Here is a tiny trained network, its code and every weight. The questions are about switching its units off for an input and a target symbol, where a switched-off unit gives its printed mean instead of its output.

import numpy as np


def w(rows, s, z=0):
    codes = np.array(rows[::2]) - 128.0
    scale = np.full(codes.shape[1], s)
    scale[-1] = z or s
    return codes * scale


def f(y):
    return np.maximum(y, 0)


def softmax(a):
    e = np.exp(a - a.max(-1, keepdims=True))
    return e / e.sum(-1, keepdims=True)


def log_softmax(a):
    a = a - a.max(-1, keepdims=True)
    return a - np.log(np.exp(a).sum(-1, keepdims=True))


def net(x, mask):
    ids = ['ΦΨαβγδεζηθλξπσω'.index(c) for c in x.split()]
    T = len(ids)
    res = E[ids] + P[:T]
    u = 0
    for l in range(2):
        r = res
        for j in range(3):
            rows = slice(3 * j, 3 * j + 3)
            q, k, v = (r @ M[l][rows].T for M in (Q, K, V))
            z = softmax(np.where(np.tri(T) > 0, q @ k.T / 3**0.5, -1e9)) @ v
            o = O[l][rows]
            res = res + np.where(mask[u + j], z, o[:, -1]) @ o[:, :-1]
        u += 3
        y = f(res @ A[l][:, :-1].T + A[l][:, -1])
        res = res + np.where(mask[u : u + 16], y, B[l][:, -1]) @ B[l][:, :-1]
        u += 16
    return log_softmax(res[-1] @ U[:, :-1].T + U[:, -1])


Q, K, V, O, A, B = {}, {}, {}, {}, {}, {}
E = w([
[136,83,231,211,160],'Φ',
[2,152,80,48,72],'Ψ',
[60,168,63,195,86],'α',
[77,162,232,47,211],'β',
[75,29,204,111,201],'γ',
[234,148,49,102,189],'δ',
[156,88,128,131,181],'ε',
[33,239,202,166,76],'ζ',
[143,187,44,8,178],'η',
[176,79,160,95,136],'θ',
[177,112,182,97,129],'λ',
[181,246,110,169,108],'ξ',
[227,5,82,80,176],'π',
[195,119,9,238,59],'σ',
[139,107,73,180,252],'ω',
],0.0081)
P = w([
[253,55,198,26,150],'0',
[128,118,47,146,160],'1',
[122,108,69,152,164],'2',
[131,96,83,148,175],'3',
[130,84,91,147,170],'4',
[136,92,104,138,176],'5',
],0.0032)
Q[0] = w([
[223,2,167,103,250],'0.h1',
[45,117,212,235,95],'0.h1',
[119,244,12,113,74],'0.h1',
[82,216,127,236,93],'0.h2',
[16,96,210,54,174],'0.h2',
[97,183,218,213,30],'0.h2',
[215,191,45,81,112],'0.h3',
[160,110,201,23,70],'0.h3',
[158,32,107,29,218],'0.h3',
],0.009)
K[0] = w([
[237,48,233,16,153],'0.h1',
[49,62,227,240,123],'0.h1',
[109,254,12,186,42],'0.h1',
[61,158,152,229,15],'0.h2',
[29,96,209,64,203],'0.h2',
[50,99,100,239,153],'0.h2',
[155,237,21,72,71],'0.h3',
[109,139,56,116,240],'0.h3',
[168,118,165,23,177],'0.h3',
],0.0089)
V[0] = w([
[51,68,199,193,189],'0.h1',
[158,42,214,89,78],'0.h1',
[72,166,43,151,195],'0.h1',
[113,122,133,44,140],'0.h2',
[119,171,153,67,45],'0.h2',
[233,120,183,49,149],'0.h2',
[184,156,96,174,238],'0.h3',
[3,127,82,143,113],'0.h3',
[100,52,153,72,154],'0.h3',
],0.0038)
O[0] = w([
[193,200,47,20,121,27],'0.h1',
[60,100,129,35,176,102],'0.h1',
[232,129,97,205,46,181],'0.h1',
[97,51,125,134,143,227],'0.h2',
[4,106,164,128,92,118],'0.h2',
[116,86,166,189,209,252],'0.h2',
[191,178,136,159,245,181],'0.h3',
[154,130,82,79,36,86],'0.h3',
[140,72,179,99,117,197],'0.h3',
],0.0042,0.0014)
A[0] = w([
[65,132,247,165,180,199],'0.n1',
[204,179,196,231,101,253],'0.n2',
[115,54,104,141,89,189],'0.n3',
[182,64,73,187,64,93],'0.n4',
[221,138,57,95,150,125],'0.n5',
[7,217,223,26,79,147],'0.n6',
[113,87,106,109,158,59],'0.n7',
[217,134,57,87,133,136],'0.n8',
[200,51,155,254,163,144],'0.n9',
[88,210,77,144,71,251],'0.n10',
[239,70,129,192,102,168],'0.n11',
[125,123,70,7,174,191],'0.n12',
[245,103,44,165,180,107],'0.n13',
[147,41,201,120,150,191],'0.n14',
[198,138,60,151,196,134],'0.n15',
[103,82,168,154,155,6],'0.n16',
],0.0062,0.003)
B[0] = w([
[35,122,184,136,179,187],'0.n1',
[163,181,166,195,61,178],'0.n2',
[136,69,89,188,114,175],'0.n3',
[83,185,46,15,105,152],'0.n4',
[203,151,183,65,85,194],'0.n5',
[25,128,176,97,34,178],'0.n6',
[168,99,71,94,154,139],'0.n7',
[198,146,147,67,114,192],'0.n8',
[73,47,153,184,57,192],'0.n9',
[76,157,63,138,163,206],'0.n10',
[191,60,122,185,70,180],'0.n11',
[120,88,123,47,161,253],'0.n12',
[169,102,212,77,50,211],'0.n13',
[120,65,115,162,181,207],'0.n14',
[142,143,189,71,75,205],'0.n15',
[254,138,36,67,104,133],'0.n16',
],0.0068,0.0045)
Q[1] = w([
[195,254,72,151,43],'1.h1',
[209,115,164,140,84],'1.h1',
[72,242,108,160,128],'1.h1',
[82,95,171,236,135],'1.h2',
[182,157,236,252,57],'1.h2',
[68,177,64,148,84],'1.h2',
[152,45,122,49,109],'1.h3',
[78,143,185,112,226],'1.h3',
[100,24,216,175,125],'1.h3',
],0.0083)
K[1] = w([
[154,185,35,186,27],'1.h1',
[218,157,137,104,106],'1.h1',
[64,176,91,218,75],'1.h1',
[87,61,198,254,116],'1.h2',
[176,184,246,255,53],'1.h2',
[55,165,64,151,92],'1.h2',
[39,127,137,47,83],'1.h3',
[145,59,214,124,252],'1.h3',
[64,75,240,147,97],'1.h3',
],0.0075)
V[1] = w([
[119,239,88,116,196],'1.h1',
[74,103,71,138,208],'1.h1',
[80,116,4,190,175],'1.h1',
[81,60,38,231,137],'1.h2',
[129,161,232,230,18],'1.h2',
[86,41,2,158,189],'1.h2',
[68,89,137,86,29],'1.h3',
[159,119,158,12,76],'1.h3',
[171,125,206,150,165],'1.h3',
],0.0047)
O[1] = w([
[172,126,238,114,169,4],'1.h1',
[79,123,128,94,210,109],'1.h1',
[132,145,119,118,254,20],'1.h1',
[96,15,126,243,177,56],'1.h2',
[130,197,192,232,76,67],'1.h2',
[101,10,77,171,176,115],'1.h2',
[155,187,112,224,138,237],'1.h3',
[176,210,50,114,140,235],'1.h3',
[80,163,112,79,96,119],'1.h3',
],0.0055,0.0037)
A[1] = w([
[122,102,61,130,86,97],'1.n1',
[180,129,125,101,90,96],'1.n2',
[171,48,95,204,168,140],'1.n3',
[81,133,171,145,185,184],'1.n4',
[176,149,128,195,194,224],'1.n5',
[129,96,109,99,238,124],'1.n6',
[212,109,138,109,122,134],'1.n7',
[100,178,109,213,127,251],'1.n8',
[70,132,254,97,179,72],'1.n9',
[161,81,239,111,114,141],'1.n10',
[160,113,173,77,94,35],'1.n11',
[111,135,114,47,123,145],'1.n12',
[149,207,135,158,64,253],'1.n13',
[152,55,153,228,72,99],'1.n14',
[56,76,214,177,172,152],'1.n15',
[85,194,172,102,187,182],'1.n16',
],0.0073,0.0049)
B[1] = w([
[84,80,43,89,103,170],'1.n1',
[165,90,164,150,94,202],'1.n2',
[78,127,170,142,223,193],'1.n3',
[133,68,166,101,61,177],'1.n4',
[212,119,126,191,254,155],'1.n5',
[178,184,178,41,133,192],'1.n6',
[188,93,100,160,157,206],'1.n7',
[107,199,99,153,214,209],'1.n8',
[243,59,43,116,66,163],'1.n9',
[194,52,178,200,92,176],'1.n10',
[104,12,171,180,219,168],'1.n11',
[120,147,53,152,128,233],'1.n12',
[147,179,177,75,192,254],'1.n13',
[74,169,63,219,87,212],'1.n14',
[58,98,224,153,79,207],'1.n15',
[91,97,120,95,23,173],'1.n16',
],0.0069,0.0073)
U = w([
[100,110,168,186,121,117],'Φ',
[25,124,28,120,103,217],'Ψ',
[154,148,77,179,255,107],'α',
[98,105,162,82,23,42],'β',
[101,116,210,84,210,135],'γ',
[193,119,195,124,101,22],'δ',
[136,129,134,124,126,97],'ε',
[82,186,191,105,103,144],'ζ',
[191,158,80,37,175,244],'η',
[127,122,133,128,117,87],'θ',
[134,131,129,126,142,86],'λ',
[158,181,181,142,179,138],'ξ',
[171,50,65,161,117,2],'π',
[137,153,89,157,60,116],'σ',
[135,133,130,133,143,70],'ω',
],0.0072,0.0033)

Each question gives the input, a string of symbols that net reads in full, and the target symbol t.
The units are the heads (3 rows each of Q, K, V and O) and the neurons (one row each of A and B). Each row of codes is followed by its name. A weight is (code - 128) times the scale printed after its matrix; where a second scale follows, it is the last column's (O, A, B and U).
mask holds one flag per unit, layer by layer, with each layer's heads first. A switched-off unit (its flag False) gives its mean, the last column of its rows in O or B, instead of its output. The means were averaged over made-up inputs and are rounded, as every weight is.
A unit's drop is (log p(t) with every unit on - log p(t) with that unit switched off) / (log p(t) with every unit on - log p(t) with every unit switched off).
unit that matters most: the unit with the biggest drop
top k neurons: the k neurons with the biggest drops, biggest first
k most important neurons of layer l: the k neurons of layer l with the biggest drops, biggest first
which heads matter: for each layer, one digit per head in row order, 1 if its drop is at least 0.15 and else 0, layers parted by /
drop when u is switched off: that unit's drop, to one decimal
input Ψ α η π δ θ, target α: 2 most important neurons of layer 0 => (0.n6 0.n14)
input π η λ, target Ψ: which heads matter => 100 / 100
input γ π θ, target η: 3 most important neurons of layer 1 => (1.n15 1.n14 1.n6)
input η η σ γ θ, target Φ: which heads matter => 000 / 010
input ω π η δ, target δ: top neuron => (0.n13)
input λ ω η η Φ, target Φ: which heads matter => 000 / 010
input θ η Ψ η ε, target γ: 2 most important neurons of layer 0 => (0.n14 0.n13)
input π Ψ η η η λ, target Ψ: top 2 neurons => (0.n14 0.n13)
input η η ξ ξ, target ξ: top 3 neurons => (1.n13 0.n2 1.n8)
input γ ζ η σ ω, target η: which heads matter => 100 / 110
input θ Ψ θ γ α λ, target γ: which heads matter => 100 / 110
input θ θ η Ψ θ λ, target γ: top 2 neurons => (0.n13 0.n14)
input γ γ θ, target η: 2 most important neurons of layer 1 => (1.n6 1.n15)
input π σ π ω π θ, target Ψ: unit that matters most => 1.h1
input η Ψ γ ω η Φ, target Φ: 2 most important neurons of layer 1 => (1.n15 1.n14)
input Ψ π ω, target α: top 3 neurons => (0.n6 1.n5 1.n3)
input γ ξ ω ω, target η: 2 most important neurons of layer 0 => (0.n2 0.n12)
input π ε γ Ψ ζ, target ζ: top 4 neurons => (0.n6 0.n2 1.n13 0.n12)
input η β γ, target γ: 2 most important neurons of layer 1 => (1.n3 1.n6)
input γ β Ψ α, target α: unit that matters most => 1.h1
input Ψ Φ Ψ γ γ α, target α: top 2 neurons => (1.n5 1.n8)
input π σ η β, target β: 2 most important neurons of layer 0 => (0.n1 0.n6)
input η β σ, target σ: 3 most important neurons of layer 0 => (0.n13 0.n11 0.n9)
input β α γ, target γ: drop when 0.h1 is switched off => 0.4
input η γ ξ θ ε, target Φ: drop when 0.n9 is switched off => 0.3
input Ψ θ η σ θ, target α: drop when 0.n6 is switched off => 0.5
input ω ζ ξ π π, target π: drop when 0.n14 is switched off => 0.1
input θ η λ π Ψ π, target π: unit that matters most => 0.n13
